104, 110, 84, 109, 122, 98, 105, 166, 96, 105, 121
125, 129, 126, 129, 126, 128, 129, 128, 131, 128, 127
126, 128, 127, 128, 130, 126, 128, 126, 128, 135, 128
139, 108, 120, 143, 90, 143, 143, 86, 103, 142, 167
85, 122, 122, 124, 187, 154, 148, 118, 84, 151, 48
144, 123, 133, 64, 124, 152, 117, 105, 120, 122, 117
135, 136, 144, 129, 91, 169, 129, 124, 107, 112, 111
->
135, 136, 144, 129, 91, 169, 129, 124, 107, 112, 111
104, 110, 84, 109, 122, 98, 105, 166, 96, 105, 121
125, 129, 126, 129, 126, 128, 129, 128, 131, 128, 127
126, 128, 127, 128, 130, 126, 128, 126, 128, 135, 128
139, 108, 120, 143, 90, 143, 143, 86, 103, 142, 167
85, 122, 122, 124, 187, 154, 148, 118, 84, 151, 48
144, 123, 133, 64, 124, 152, 117, 105, 120, 122, 117

115, 110, 156, 91, 128, 149
74, 114, 141, 89, 139, 163
84, 109, 144, 92, 115, 160
55, 110, 142, 87, 140, 162
95, 113, 125, 96, 122, 150
113, 112, 145, 95, 102, 138
82, 108, 147, 91, 131, 163
->
82, 108, 147, 91, 131, 163
115, 110, 156, 91, 128, 149
74, 114, 141, 89, 139, 163
84, 109, 144, 92, 115, 160
55, 110, 142, 87, 140, 162
95, 113, 125, 96, 122, 150
113, 112, 145, 95, 102, 138

145, 172, 120, 88, 177, 138
147, 167, 151, 84, 187, 146
180, 148, 108, 180, 160, 142
190, 125, 148, 178, 139, 122
190, 110, 126, 83, 109, 145
90, 159, 147, 119, 140, 62
145, 134, 154, 77, 170, 170
116, 77, 55, 133, 130, 108
129, 137, 95, 192, 175, 151
90, 125, 90, 179, 116, 170
124, 83, 72, 102, 109, 100
94, 126, 89, 100, 184, 99
->
94, 126, 89, 100, 184, 99
145, 172, 120, 88, 177, 138
147, 167, 151, 84, 187, 146
180, 148, 108, 180, 160, 142
190, 125, 148, 178, 139, 122
190, 110, 126, 83, 109, 145
90, 159, 147, 119, 140, 62
145, 134, 154, 77, 170, 170
116, 77, 55, 133, 130, 108
129, 137, 95, 192, 175, 151
90, 125, 90, 179, 116, 170
124, 83, 72, 102, 109, 100

132, 130, 146, 131, 142, 146, 146
158, 158, 119, 157, 119, 119, 121
141, 142, 135, 141, 133, 137, 135
109, 109, 168, 109, 160, 168, 165
70, 69, 207, 71, 192, 208, 202
117, 119, 159, 118, 152, 160, 156
155, 153, 123, 154, 123, 123, 125
194, 196, 82, 192, 89, 83, 86
103, 103, 174, 103, 164, 174, 171
93, 92, 184, 93, 173, 185, 180
147, 146, 130, 147, 128, 130, 131
->
147, 146, 130, 147, 128, 130, 131
132, 130, 146, 131, 142, 146, 146
158, 158, 119, 157, 119, 119, 121
141, 142, 135, 141, 133, 137, 135
109, 109, 168, 109, 160, 168, 165
70, 69, 207, 71, 192, 208, 202
117, 119, 159, 118, 152, 160, 156
155, 153, 123, 154, 123, 123, 125
194, 196, 82, 192, 89, 83, 86
103, 103, 174, 103, 164, 174, 171
93, 92, 184, 93, 173, 185, 180

124, 123, 150, 124, 145, 150, 149
126, 126, 147, 126, 143, 148, 146
164, 165, 109, 163, 112, 111, 111
116, 114, 158, 116, 152, 158, 157
205, 206, 68, 203, 78, 69, 74
116, 114, 158, 116, 152, 158, 157
->
116, 114, 158, 116, 152, 158, 157
124, 123, 150, 124, 145, 150, 149
126, 126, 147, 126, 143, 148, 146
164, 165, 109, 163, 112, 111, 111
116, 114, 158, 116, 152, 158, 157
205, 206, 68, 203, 78, 69, 74

33, 114, 117, 62, 98, 179
154, 158, 98, 117, 88, 123
->
154, 158, 98, 117, 88, 123
33, 114, 117, 62, 98, 179

166, 125, 151, 110, 155, 141
153, 195, 126, 73, 69, 78
149, 153, 190, 88, 130, 133
68, 82, 138, 225, 170, 146
158, 91, 148, 126, 181, 163
146, 117, 140, 113, 146, 199
106, 151, 167, 156, 125, 99
116, 110, 74, 122, 110, 122
54, 98, 138, 199, 136, 150
113, 150, 150, 174, 137, 177
121, 135, 189, 186, 170, 124
169, 124, 140, 61, 129, 122
->
169, 124, 140, 61, 129, 122
166, 125, 151, 110, 155, 141
153, 195, 126, 73, 69, 78
149, 153, 190, 88, 130, 133
68, 82, 138, 225, 170, 146
158, 91, 148, 126, 181, 163
146, 117, 140, 113, 146, 199
106, 151, 167, 156, 125, 99
116, 110, 74, 122, 110, 122
54, 98, 138, 199, 136, 150
113, 150, 150, 174, 137, 177
121, 135, 189, 186, 170, 124

196, 212
184, 177
->
184, 177
196, 212
---
209, 41
49, 181
117, 37
131, 152
90, 175
->
209, 181

201, 71, 128, 171
140, 222, 88, 161
174, 154, 107, 158
152, 161, 93, 151
->
201, 222, 107, 151

193, 118, 151, 207, 96
109, 93, 95, 82, 161
117, 188, 132, 143, 173
->
193, 93, 132

157, 196, 202, 202
63, 93, 87, 94
111, 117, 81, 84
35, 83, 67, 71
->
157, 93, 81, 71

226, 100, 99, 87
87, 76, 87, 55
121, 169, 50, 50
->
226, 76, 50

105, 95, 123
92, 144, 109
158, 43, 121
79, 171, 95
->
105, 144, 121

124, 148, 65, 119
153, 143, 131, 172
158, 207, 50, 170
164, 187, 102, 186
121, 131, 152, 108
->
124, 143, 50, 186
---
29, 170
75, 165
32, 142
186, 53
->
29, 170
32, 142

184, 130, 118, 145, 156, 129, 111, 130, 124
177, 152, 131, 113, 156, 99, 117, 184, 220
188, 166, 122, 149, 122, 114, 121, 171, 180
166, 128, 130, 134, 126, 62, 140, 99, 110
74, 160, 148, 106, 86, 122, 146, 148, 168
168, 174, 130, 155, 113, 150, 117, 139, 124
->
184, 130, 118, 145, 156, 129, 111, 130, 124
188, 166, 122, 149, 122, 114, 121, 171, 180
74, 160, 148, 106, 86, 122, 146, 148, 168

165, 36, 120, 130, 101
95, 138, 125, 102, 125
128, 65, 104, 147, 156
118, 115, 126, 153, 113
140, 212, 114, 117, 83
66, 220, 123, 145, 102
115, 140, 117, 102, 93
119, 159, 120, 115, 70
->
165, 36, 120, 130, 101
128, 65, 104, 147, 156
140, 212, 114, 117, 83
115, 140, 117, 102, 93

134, 217, 85
171, 113, 120
182, 186, 104
201, 96, 127
116, 154, 83
90, 81, 172
143, 95, 132
190, 54, 105
164, 169, 77
->
134, 217, 85
182, 186, 104
116, 154, 83
143, 95, 132
164, 169, 77

122, 134, 109, 130, 129, 146, 102, 126, 145, 148, 143, 89, 119, 134, 137, 138
139, 88, 120, 187, 100, 48, 82, 166, 197, 156, 133, 70, 186, 86, 110, 82
139, 134, 122, 130, 134, 129, 122, 126, 145, 140, 122, 117, 132, 124, 128, 128
114, 143, 117, 130, 146, 179, 112, 136, 119, 140, 143, 117, 92, 143, 155, 128
98, 116, 122, 159, 123, 146, 112, 156, 106, 124, 164, 126, 105, 124, 155, 119
131, 153, 125, 102, 134, 162, 133, 115, 132, 124, 122, 117, 119, 153, 128, 156
->
122, 134, 109, 130, 129, 146, 102, 126, 145, 148, 143, 89, 119, 134, 137, 138
139, 134, 122, 130, 134, 129, 122, 126, 145, 140, 122, 117, 132, 124, 128, 128
98, 116, 122, 159, 123, 146, 112, 156, 106, 124, 164, 126, 105, 124, 155, 119

153, 113, 134, 137, 128, 148, 73, 109, 139, 169, 96, 134, 148, 101
162, 141, 164, 130, 101, 78, 107, 102, 115, 139, 175, 114, 163, 172
130, 110, 179, 89, 75, 112, 116, 131, 136, 159, 97, 101, 151, 100
81, 134, 41, 105, 176, 164, 167, 142, 139, 92, 145, 114, 56, 143
81, 111, 82, 105, 151, 193, 116, 142, 148, 161, 80, 125, 91, 84
119, 76, 157, 104, 145, 191, 109, 130, 78, 117, 95, 118, 150, 95
->
153, 113, 134, 137, 128, 148, 73, 109, 139, 169, 96, 134, 148, 101
130, 110, 179, 89, 75, 112, 116, 131, 136, 159, 97, 101, 151, 100
81, 111, 82, 105, 151, 193, 116, 142, 148, 161, 80, 125, 91, 84

117, 47, 119
133, 124, 115
86, 173, 76
119, 171, 132
->
117, 47, 119
86, 173, 76

96, 136, 131, 164, 203, 116, 58, 125
110, 150, 129, 119, 188, 105, 107, 93
131, 137, 135, 135, 97, 125, 168, 121
118, 138, 121, 95, 109, 112, 150, 94
125, 134, 121, 90, 102, 117, 154, 100
123, 136, 122, 95, 107, 117, 152, 100
129, 136, 118, 115, 82, 125, 178, 110
126, 139, 115, 105, 84, 120, 179, 100
131, 106, 114, 148, 109, 148, 112, 157
152, 125, 144, 96, 122, 129, 142, 134
->
96, 136, 131, 164, 203, 116, 58, 125
131, 137, 135, 135, 97, 125, 168, 121
125, 134, 121, 90, 102, 117, 154, 100
129, 136, 118, 115, 82, 125, 178, 110
131, 106, 114, 148, 109, 148, 112, 157
